Below is a small trained network, with its code and all its weights. Each question gives an input and a class and asks what happens when units are switched off, that is, made to give their printed mean instead of their output.

import numpy as np


def w(rows, s, z=0):
    codes = np.array(rows[::2]) - 128.0
    scale = np.full(codes.shape[1], s)
    scale[-1] = z or s
    return codes * scale


def f(y):
    return np.maximum(y, 0)


def log_softmax(a):
    a = a - a.max(-1, keepdims=True)
    return a - np.log(np.exp(a).sum(-1, keepdims=True))


def net(x, mask):
    res = np.array(x, float).reshape(1, 6) / 4 @ E
    y = f(res @ A[0][:, :-1].T + A[0][:, -1])
    res = res + np.where(mask, y, B[0][:, -1]) @ B[0][:, :-1]
    return log_softmax(res[-1] @ U[:, :-1].T + U[:, -1])


A, B = {}, {}
E = w([
[99,93,174,126,111,140,92,113,133,104],'x0',
[178,219,164,94,148,149,209,195,125,153],'x1',
[76,149,79,3,69,163,109,69,207,190],'x2',
[152,112,155,109,148,142,105,136,98,113],'x3',
[88,122,97,162,118,51,132,160,168,135],'x4',
[125,103,76,172,128,63,41,171,49,112],'x5',
],0.013)
A[0] = w([
[110,59,130,62,84,147,70,2,161,143,184],'n0',
[130,92,77,219,133,61,27,180,78,138,99],'n1',
[92,200,68,56,129,163,232,154,173,213,177],'n2',
[137,116,61,208,99,68,99,213,61,63,251],'n3',
[99,121,90,99,132,129,76,75,152,68,119],'n4',
[101,108,109,147,98,105,184,147,117,119,36],'n5',
[159,147,218,166,204,141,201,202,83,98,132],'n6',
[175,166,212,134,153,178,200,159,117,116,213],'n7',
],0.0086,0.0022)
B[0] = w([
[25,90,174,137,97,163,113,56,166,125,235],'n0',
[68,63,96,89,224,46,1,185,90,185,237],'n1',
[171,232,49,91,101,91,217,83,202,175,250],'n2',
[168,137,150,84,189,32,27,205,83,179,241],'n3',
[98,102,166,81,162,94,109,64,100,12,174],'n4',
[162,103,91,120,134,125,171,155,158,167,144],'n5',
[163,94,231,217,134,156,87,215,116,60,214],'n6',
[172,143,185,143,105,214,201,184,116,70,201],'n7',
],0.008,0.018)
U = w([
[103,69,85,117,156,75,67,187,86,139,93],'0',
[43,44,104,104,72,189,119,59,174,119,251],'1',
[175,126,176,164,117,194,177,216,116,83,118],'2',
[141,254,78,105,87,120,208,125,203,149,75],'3',
],0.0095,0.002)

Each question gives the input, the list of numbers given to net, and the class t.
The units are the neurons (one row each of A and B). Each row of codes is followed by its name. A weight is (code - 128) times the scale printed after its matrix; where a second scale follows, it is the last column's (A, B and U).
mask holds one flag per neuron, in row order. A switched-off neuron (its flag False) gives its mean, the last column of its row in B, instead of its output. The means were averaged over made-up inputs and are rounded, as every weight is.
A unit's drop is (log p(t) with every unit on - log p(t) with that unit switched off) / (log p(t) with every unit on - log p(t) with every unit switched off).
The circuit of an input: a set's keep is (log p(t) with only the set's units on - log p(t) with every unit switched off) / (log p(t) with every unit on - log p(t) with every unit switched off). Starting from all 8 units, units are removed one at a time, each time the one whose removal leaves the highest keep (on an exact tie, the one counted first), for as long as the keep stays at least 0.8.
units of the circuit, in order: the units of the circuit, biggest drop first
k most important neurons: the k neurons with the biggest drops, biggest first
drop of u: that unit's drop, to one decimal
input [-3,3,8,3,-4,4], class 3: units of the circuit, in order : (n2)
input [7,-4,-4,-7,-3,-2], class 1: 2 most important neurons : (n3, n1)
input [3,-4,-5,-4,-7,-1], class 2: 2 most important neurons : (n1, n3)
input [-6,-2,-1,7,-2,-1], class 2: 2 most important neurons : (n1, n2)
input [3,2,2,5,6,-1], class 3: 2 most important neurons : (n1, n0)
input [-1,3,-7,8,0,2], class 2: 2 most important neurons : (n6, n7)
input [-3,-3,8,-4,-1,-6], class 3: 2 most important neurons : (n2, n1)
input [-5,3,-6,-2,-8,5], class 2: 2 most important neurons : (n6, n7)
input [7,8,5,7,1,5], class 3: drop of n1 : 0.2
input [-8,-2,1,0,-4,-3], class 3: drop of n4 : 0.0
input [1,7,2,6,-2,2], class 2: drop of n6 : 0.1
input [0,-4,-2,0,-5,-5], class 1: drop of n0 : 0.1
